(in the rows, 128 means zero)
Here are made-up objects, facts about them, and rows of numbers that follow some of those facts. Name the object behind each unnamed row.

Some facts about the objects:
zolo 493 <- grobus,gustu,klavom,stedos,beto,brasi,fasto,robagar
zolo 382 <- butis,seme,sokal,tefastu,kedar,lafo
zolo 902 <- gevul,stomim,skubi,plofler,skilel,fara,nadosik,gratas,bruto,dritin,greplar
zolo 747 <- vekan,bisken,difis,simul,fleklem,tastis,sarak,vostal,brinis,pamigus,briklim
zolo 147 <- lilum,plofle,kimil,trevo,soklu,safos,talo,sivek,stuklinus,gebrem,draskes,gikil,kladru,borar
zolo 854 <- nudor,stuflezer,sete,gufle,rutror,klefli,babon,drudi
zolo 550 <- fledus,plevim,drufem,vipli,togi,stefirik,tresken,gredusi,gibres,beke
zolo 826 <- mopul,gukazom,plaklum,buklum,piplabes,grofom
zolo 658 <- staplik,batreskek,lovol,sobrol,luplur,gapla
zolo 808 <- figre,grosta,drastor,griskek,felum,vikun,migeku,flareplel,lutek
skabom sasel <- drazum,vekan,felum,sirar,buklum,drudi,gibres
skabom plupom <- skobruto,mapastek,flople
skabom vagak <- grobus,kevak,talo,kuflidrek,fleklem,dreviza,bruto
skabom draklol <- butis,disa,batreskek,nadosik,briklim,borar
skabom dronirem <- gevul,simul
skabom nivis <- seme,draskes
skabom mapastek <- lilum,gufle,grofom
skabom pazetre <- bisken,bradro,feplom,fasto,brastan
skabom bukle <- plofle,fledus,sokal,skilel,dronirem,vikun,robagar
skabom trodras <- brovu,brekin,zavim
skabom dreviza <- tosir,trevo,stedos,grurir
skabom noflel <- fogik,kimil,skepor,mopul,rutror
skabom filas <- nudor,bruges
skabom neplim <- novi,dritin
skabom drazum <- gustu,gukazom,tastis,lovol,gratas,migeku
skabom plimike <- difis,plofler,staplik,sketo
skabom brastan <- sonu,stomim,sarak,gavinon
skabom vimu <- plevim,figre
skabom brekin <- stuflezer,piplabes,greplar,kedar
skabom skobruto <- retrar,vipli,beto,sobrol,plaklum,klefli,pamigus,gebrem,stifor,lutek
skabom brasik <- drufem,nivis
skabom fogik <- soklu,filas,tefastu,stefirik,brasi
skabom brovu <- safos,stosi,lafo
skabom kunam <- sete,vimu,plimike
skabom disa <- klavom,gredusi
skabom traske <- skubi,togi,brinis,kladru,stuses
skabom lozum <- neplim,fara,grosta,vostal,luplur
skabom lofas <- miflim,gikil
skabom plenepus <- guver
skabom kedro <- sivek
skabom sirar <- stuklinus,babon
skabom brifim <- kedro
skabom stise <- drastor,beke
skabom zavim <- griskek
skabom lifimek <- tresken,gapla,flareplel
{drazum,grobus,butis,gevul,seme,lilum,mapastek,bisken,kevak,fogik,nudor,sasel,sonu,simul,soklu,disa,brasik,skepor,talo,mopul,gufle,stomim,vimu,klavom,kuflidrek,skubi,plofler,staplik,tastis,sarak,bradro,neplim,filas,beto,dreviza,sivek,sobrol,rutror,stise,togi,kedro,feplom,brinis,trodras,flople,gratas,bukle,sirar,bruto,vikun,pazetre,tresken,piplabes,fasto,beke,dritin,pamigus,grofom,bruges,brastan,draskes,gikil,gavinon,kladru,stifor,gapla,flareplel,stuses,lafo} murul 731
{skobruto,draklol,vekan,plofle,lofas,kimil,fledus,brekin,novi,trevo,plevim,stuflezer,drufem,vipli,safos,sokal,fleklem,zavim,figre,miflim,plupom,guver,tefastu,fara,grosta,vostal,stuklinus,luplur,babon,dronirem,drastor,stefirik,gredusi,lozum,stosi,migeku,plimike,noflel,robagar,brifim,greplar,kedar} murul 794
{vagak,brovu,tosir,gustu,difis,retrar,lifimek,plenepus,kunam,sete,gukazom,skilel,stedos,grurir,batreskek,lovol,plaklum,klefli,sketo,nivis,nadosik,griskek,felum,buklum,drudi,brasi,gibres,traske,gebrem,briklim,lutek,borar} murul 581
kliluk feplom <- drazum
kliluk seme <- draklol
kliluk guver <- gevul
kliluk bruto <- lilum
kliluk vipli <- bisken
kliluk tresken <- brovu
kliluk draklol <- lofas
kliluk lutek <- fogik
kliluk brasik <- nudor
kliluk fleklem <- brekin
kliluk briklim <- gustu
kliluk buklum <- trevo
kliluk stedos <- plevim
kliluk gapla <- drufem
kliluk filas <- soklu
kliluk brovu <- brasik
kliluk stefirik <- vipli
kliluk mapastek <- skepor
kliluk sobrol <- sete
kliluk greplar <- mopul
kliluk brastan <- skubi
kliluk migeku <- plofler
kliluk flople <- skilel
kliluk grosta <- stedos
kliluk borar <- neplim
kliluk griskek <- filas
kliluk bisken <- batreskek
kliluk drazum <- beto
kliluk mopul <- guver
kliluk skubi <- dreviza
kliluk beto <- sivek
kliluk robagar <- tefastu
kliluk tastis <- fara
kliluk lovol <- grosta
kliluk trodras <- klefli
kliluk vekan <- vostal
kliluk safos <- brinis
kliluk trevo <- nivis
kliluk stomim <- drastor
kliluk plofler <- gratas
kliluk lilum <- griskek
kliluk lofas <- vikun
kliluk skilel <- fasto
kliluk brekin <- migeku
kliluk drudi <- gebrem
kliluk sivek <- brastan
kliluk sirar <- briklim
kliluk stuses <- gikil
kliluk brifim <- robagar
kliluk simul <- gapla
kliluk drastor <- brifim
kliluk batreskek <- stuses
kliluk vostal <- lutek

Known rows:
plenepus: [127 130 133 128 146 122 153 129 131 128 138 124 122 136 129 147 131 129
 117 126 137 129 158 132 128 134 126 129 130 124 116 119 132 153 146 140
 131 129 124]
guver: [128 135 138 143 128 142 121 131 140 128 114 136 139 135 123 136 152 143
 139 133 117 141 129 129  96 121 123 123 130 141 140 136 131  94 122 130
 132 121 111]
kimil: [137 106 130 109 137 136 151 127 114 130 149 148 116 130  98 123 125 167
 134 127 136 138 143 121 105 116 129 135 131 152 125 127 144 138 127 129
 137 107 121]
griskek: [127 145 144 161 124 117 109 134 124 116 115 130 132 113 135 151 166 128
 127 149 115 121 117 142 113 119 120 131 127 108 146 127 137  89 136 137
 107 128 109]
brasi: [130  81 117 109 131 131 146 134 103 125 160 154 122 114  79 108 122 157
 125 144 138 140 127 116 125 120 136 137 131 143 118 139 139 146 126 128
 129  92 129]
borar: [133 133 136 122 138 122 136 126 112 132 139 128 130 127 121 134 127 139
 109 127 126 134 152 121 112 127 126 134 127 139 113 125 113 126 140 121
 129 133 134]
gustu: [139 162 143 144 127 116 107 137 142 140 138 130 148 124 133 116 130 111
 149 114 115 134  87 118  85 129 138 120 129 145 128 128 120  70  89 113
 102 141 153]
lutek: [144 103 110 136  95 134  90 113 134 118 119 124 135 112 162 117 146 104
 148 149 119 116 135 147 125 113 132 137 134 112 148 131 156  86 190 128
 127 148  96]
kunam: [124 133 133 129 149 120 150 128 130 127 138 124 119 138 135 148 135 130
 112 125 134 139 161 141 126 134 126 126 125 120 115 115 130 154 142 139
 130 132 119]
pamigus: [133 110  96 110  78 140 136 112 128 125 118 123 136 112 145  99  99 104
 122 130 140  85 153 139 155 128 135 131 128 123 133 127 119 123 166 126
 141 151 115]
brasik: [116 131 142 153 135 121 120 132 131 119 118 128 136 139 141 127 144 147
 124 132 108 147 106 122 127 143 127 117 120 112 137 137 118 124 121 130
 123 129 110]
nivis: [129 149 142 144 150 125 128 127 141 123 130 127 124 151 142 127 131 135
 142 135 118 150 115 137 127 137 125 126 124 125 129 130 140 113 127 136
 128 132 106]
drudi: [129 183 120 119 112 136 122 133 142 140 129 127 146 124 117 137 109 116
 132 114 144 110 140 117 134 129 130 118 125 146 115 127  95 100  96 127
 121 126 165]
rutror: [122 116 109 107 115 132 157 130 129 123 146 144 125 135 106  97 104 151
 144 114 151 115 111 112 166 136 137 116 123 135 121 138 128 143 103 138
 132 105 131]
drastor: [132 141 138 145 117 138  98 133 111 122 104 134 129 104 114 158 165 134
 127 155 119 120 130 139 103 104 114 142 130 126 149 127 135  99 129 127
 116 118 126]
disa: [122 132 131 125 140 115 146 127 125 124 131 122 114 135 137 128 120 141
 116 123 131 131 120 130 142 137 129 123 124 114 122 123 129 153 123 131
 129 138 128]
tastis: [122 174 119 130 109 124 117 140 129 140 123 122 145 104 119 132 112 101
 123 106 135 101 107 116 139 132 136 118 129 136 127 124  90 104  81 117
 108 128 181]

Name these rows:
No name comes twice in this set of rows, the named rows included.
[122 177 131 148 105 120  92 145 129 133 109 126 156 104 118 136 136 103
 128 119 117 113  87 107 120 126 130 111 127 129 134 135  87  71  79 111
 104 131 170] -> gratas
[137 123 139 139  97 121 119 116 116 117 123 134 146 130 141 105 127 147
 119 130 105 124 106 119 109 131 132 126 126 119 139 139 112  70 145 119
 118 162 102] -> lilum
[124 111 127 141 125 111 107 134 130 119 128 127 120 115 150 126 141 124
 146 133 123 129  83 129 138 127 131 126 126 106 143 129 151 118 121 127
 113 128 128] -> vikun
[122 129 139 141 136 116 126 129 128 122 123 125 127 137 139 125 133 137
 124 131 112 151 108 129 134 141 124 126 123 115 127 132 122 133 127 126
 126 133 118] -> neplim
[137 129 125 122 140 129 129 127 131 130 130 126 102 123 143 153 141 116
 141 129 144 107 137 148 121 111 123 137 135 122 138 110 172 146 132 138
 125 123 132] -> figre
[128 105 116 121 122 156 129 134 122 119 136 162 130 137  80 117 142 170
 161 137 134 137 121 106 128 113 126 123 125 149 138 150 147 110 116 138
 138  85 113] -> tefastu

Now the same objects, written a new way:
Some objects and their rows:
tresken: [129  99 128 126 118 128 115 132 126 135 134 116 136 119 121 135 146 138
 150 150  77 132 140 123 140 116 135 142 155 128 139 119 140 144 137 141
 105 105 154  82 143 122 126 150 174]
klefli: [169 115 160 131 133 111 138 166 140 124 137  77 178 140 138 132 198 125
  54  40 161 134 121 149 161 137 102 166 127 144 141 119 140 130 118 110
 159 118  27 218 127 130 116 149  72]
skobruto: [136 150 137  90 112 116 129 130 118 154 146 138 164 132 150  91 197 146
 117  68 148 117 140 110 129 165  79 159 132 162  99 121 129 137 133 148
 151 101  70 163 112 113 112 142  89]
pamigus: [161 122 130  93 105 118 115 159 130  99 128  90 180 120 128 137 197 140
 134  92 126 138 148 133 171 153  85 158 151 170 123 110 135 145 128 133
 137 102  84 142 130 112 114 155 111]
batreskek: [152 100 146 155 145 126 128 125 124 142 134  91 143 139 127 126 145 135
 103  83 113 127 116 149 125 102 138 149 139 104 142 120 126 130 120 110
 117 119 117 147 137 138 125 143 123]
greplar: [ 94 129 138 118 133 119 117 103 116 168 153 131 139 121 140 126 129 148
 219 130  90 148 144 110 126 124  93 132 124 120 113 143 132 131 139 155
 111  98 163  56 120  73 116 145 144]
disa: [137 118 117 102 106 140 131 126 110 133 142 151 147 133 130 124 140 146
  92 151 152 107 148 125 112 144 141 130 134 130 134 115 128 139 120 141
 137 125 138 112 127 137 117 131 150]
klavom: [139 110 127 118 114 131 119 129 115 109 134 118 149 128 118 141 144 141
 126 153 124 133 134 141 138 122 130 133 149 133 144 117 136 139 128 126
 119 118 137 117 142 145 113 147 135]
rutror: [125 124 113 129  72 134 112 143 134 121 138 117 142 133 113 126 145 142
 127 138 144 147 142 144 132 115 123 121 145 119 171 129 130 136 139  95
 125 118 132 117 136 143 121 157 143]
stuflezer: [114 131 135 128 130 124 123 111 109 139 143 125 138 141 135 110 134 135
 139 134 130 132 116 128 126 125 117 138 133 128 122 135 135 131 134 137
 121 112 128 127 132 129 109 147 103]
staplik: [136 105 129 121 120 132 120 129 115 118 130 117 145 128 118 136 146 142
 121 161 114 124 127 143 138 121 133 130 153 131 144 117 133 141 128 126
 122 119 136 115 144 149 112 146 139]
plimike: [118 136 128 112 124 131 129 101 102 151 147 157 142 142 142  96 135 145
 118 123 146 111 127 117  99 141 123 139 122 130 109 128 132 132 130 142
 132 118 130 125 121 123 111 134 111]
sonu: [132 121 128 121  97 135 124 132 121 120 146 119 139 135 121 143 145 136
 116 178 139 140 146 134 142 119 130 132 144 133 155 126 139 137 129 130
 121 118 130 119 145 143 119 145 133]
draskes: [141 107 123 122 122 131 116 130 115 109 127 111 158 128 117 136 138 142
 136 150 124 125 130 147 143 126 127 133 151 121 140 120 138 140 123 131
 125 118 148 113 136 129 106 148 136]
kedar: [115 140 133 126 123 130 120 105 103 125 149 134 134 146 134 123 128 137
 142 104 127 143 127 115 124 131 109 142 126 135 124 132 139 127 138 134
 114 111 123 133 139 125 112 141  97]
vagak: [141 110 133 125 135 135 135 116 111 165 148 124 148 139 139 126 142 149
  96  94 137 111 145 134  94 129 133 138 118 108 131 119 107 128 111 127
 130 121 131 122 113 117 131 126 130]
tastis: [144 105 136 130 161 139 117 104 103 110 142  92 144 131 120 164 120 130
 169 226  84 139 141 126 159 109 136 148 153 123 120 125 150 141 113 182
  83 100 178  63 156 127 116 140 163]

Which object is each row?
No name comes twice in this set of rows, the named rows included.
[151 129 139  95  86 122 125 163 139 122 143 104 167 123 131 138 209 144
 114 129 134 144 155 127 173 148  81 156 147 172 136 119 136 143 128 134
 143  99  65 151 134 129 122 153 113] -> stifor
[142 109 132 110 148 150 136  98  90 130 150 133 148 139 127 148 131 146
 107 243 135 109 146 127 126 129 144 135 139 137 120 121 128 139 104 182
 115 117 150  99 143 155 109 121 141] -> drazum
[128 102 129 126  99 122 122 143 141 134 149 121 141 121 126 145 131 126
 152 140 111 151 153 119 157 128 131 137 139 100 151 138 160 139 134 152
 120 113 162  88 141  88 129 151 185] -> bruto
[143 110 155 161 158 129 133 111 125 170 150  82 138 133 135 145 127 130
 147 158  91 142 140 134 142  95 134 153 132  80 126 140 134 130 103 161
 100 106 153  93 138 101 130 139 158] -> buklum
[133 115 128  81  94 122 130 146 134 160 148 148 158 108 144 128 184 150
 136 106 111 119 171 107 137 162 109 145 128 139 121 116 136 146 128 163
 145 106 123  89 114  85 130 138 178] -> mapastek
[152 113 121 126 116 132 115 139 114  91 130 105 149 137 117 135 134 127
 112 134 136 128 127 138 143 128 138 145 146 125 141 115 147 138 127 127
 118 121 139 123 145 135 111 150 136] -> bisken
[103 112 102 107  44 130 117 153 139 133 135 167 134 126 119 113 134 152
 109  56 153 130 149 132  97 138 139 103 128 107 184 123 127 135 156  69
 149 134 149 101 113 108 132 152 173] -> filas
[143 110 147 144 153 129 124 121 116 140 136  92 148 135 127 144 136 144
 130  94 109 134 128 148 123 100 124 140 135 118 137 123 116 127 118 111
 111 112 124 119 130 127 123 142 122] -> stedos
[144 138 144 121 126 107 117 144 128 127 132 101 157 131 140  93 201 126
 120  68 121 133 111 120 157 143  84 174 150 168 106 119 147 139 140 128
 132  95  57 183 136 135 114 162  75] -> vipli
[135 106 129 110 128 141 135 112 103 129 149 145 146 136 131 140 137 140
  98 199 142 107 144 128 124 136 145 134 135 133 130 118 141 139 111 166
 128 124 146 108 138 139 113 125 145] -> sasel

Now the same objects, written a new way:
Some objects and their rows:
vekan: [126 144 123 133 157 136 145 131 147 114 150  84 142 127 123  97 132 118
 108 159 129 128 137 135  94 153 126 141 111 128]
gratas: [133 116 124 137 111 119 144 141 146  98 120 129 139 108 144  89 142  93
 141  99 130 130 143 138  88 167 108 122 108 151]
lilum: [142 110 134 124  72 134 143 115 116 118 111 181 121 131 131 115 142 131
  88  93 121 100 135 117 135 132 120 123 147 145]
difis: [124 137 142 133 162 120 126 141 132 136 136 106 115 129 122 141 105 119
 108 147 130 129 132 131 114 111 135 144 135 132]
seme: [130 120 128 138 138 112 143 138 116 131 129 145 137 129 133 136 125 126
 127 146 133 119 130 113 126 128 129 129 133 124]
stefirik: [133 129 107 125 170 127 125 127  83 149 159  94 125 151 140 148 117 153
 132 197 128 126 124 144 168 104 140 127 137 129]
flople: [124 133 135 134 101 120 144 132 108 126 130 165 139 139 112 132 130 135
  81 125 130 112 125 106 119 107 131 131 145 130]
stifor: [121 137 138 132  76 127 147 126 108 124 129 179 142 145  95 131 133 142
  51 115 131 105 122  96 118  95 130 133 152 132]
zavim: [120 145 122 117 135 144 110 102 150 136 117  97 136 113 120 115 145 154
 167 126 125 144 111 123 139 136 135 141 113  99]
kedro: [114 140 136 128 121 115 109 109 133 127 101 138 142 104 126 127 148 141
 178  98 129 144 112 115 134 126 134 137 125  99]
brovu: [123 128 139 119 118 136  89  96 178 130  98 115 103 107 125 124 132 125
 171  77 123 142 121 146 154 134 130 132 125 120]
beke: [124 130 128 136 143 113 138 131  92 121 136 140 135 125 131 133 128 123
 127 134 132 121 133 117 124 121 135 133 137 127]
disa: [115 139 135 128 124 114 110 111 133 127 103 134 142 107 128 127 146 141
 176  99 129 142 113 118 133 126 133 137 125  99]
beto: [105 129 139 121  47 168 147 147 116 114 146 203 120 181  59 177 119  94
  80  17 135 126 127 113 116  93 120  78 127 136]
sasel: [112 146 130 135 120 116 114 112 159 108 104 130 155  86 125  98 153 118
 178  93 133 149 121 114 102 151 129 142 107 106]
grosta: [144 120 124 117 121 142 132 135 134 127 138 107 121 143 142 113 131 131
 111 142 119 123 134 154 130 149 118 113 121 141]
bruto: [134 118 130 132 137 109 147 152  98 131 123 136 133 121 142 131 124 135
 131 141 128 126 128 116 107 123 119 135 133 131]

Name these rows:
No name comes twice in this set of rows, the named rows included.
[135 119 137 128 174 118 127 153 111 161 133 106 102 137 137 170  93 140
 129 166 129 129 125 131 138  98 131 136 143 128] -> brasi
[129 123 144 133 128 113 134 133 118 114 135 137 125 147 136 129 135 113
 121 114 127 119 135 155 135 133 127 112 137 133] -> brinis
[133 115 135 134 119 120 131 128 129 115 132 150 125 145 139 132 133 109
 121 120 128 113 139 148 146 144 129 106 136 132] -> gapla
[116 152 125 115  89 157 117  91 153 135 115 129 141 125  92 111 151 166
 114 110 125 130 106 105 137 117 135 143 126 105] -> plupom
[134 112 110 132 103 115 124 133 109 122 129 149 132 130 145 127 131 121
 136 127 132 127 133 140 146 125 123 108 129 150] -> gikil
[119 141 133 147 148 107 144 143 136  98 137 120 153 111 131 100 136  96
 122 131 134 129 141 128  78 155 125 137 116 130] -> tastis
[126 121 107 142 100  99 106 129 121 121 146 138 145 149 143 122 137 124
 127 149 138 132 126 176 174 110 127  98 133 158] -> stuses
[136 109 128 129 112 119 136 144 113 122 123 142 124 134 145 128 133 120
 138 109 126 124 131 144 128 131 115 112 132 144] -> gevul
[122 130 131 134 143 118 142 151  97 125 139 143 135 135 124 150 118 116
 131 125 133 131 131 116 110 118 129 121 128 123] -> feplom
[129 129 126 113 107 152 104  88 169 123 112 106 120 126 127 103 156 140
 169  91 119 135 119 155 161 152 127 121 117 114] -> lofas
[131 123 126 133 132 110 143 154  99 131 126 139 136 123 137 135 125 131
 133 138 131 129 126 115 108 116 120 130 130 132] -> dritin
[128 126 135 124  68 150 128 121 154 136 125 165 111 145  92 133 115 129
  42 103 128 107 129 113 133  97 127 127 148 153] -> klefli
[123 124 139 123  97 123 102  97 152 115  97 142 126 117 135 115 159 127
 179  62 123 135 119 149 157 145 127 117 128 112] -> brasik
[145 102 137 126 113 118 141 135 120 121 113 140 114 129 155 117 140 123
 137 104 120 114 136 147 130 147 112 118 137 143] -> plofler
[133 126 143 119  57 144 123 124 150 128 120 163 107 144 104 124 118 129
  36  94 121 108 130 127 127 104 123 124 149 158] -> lutek

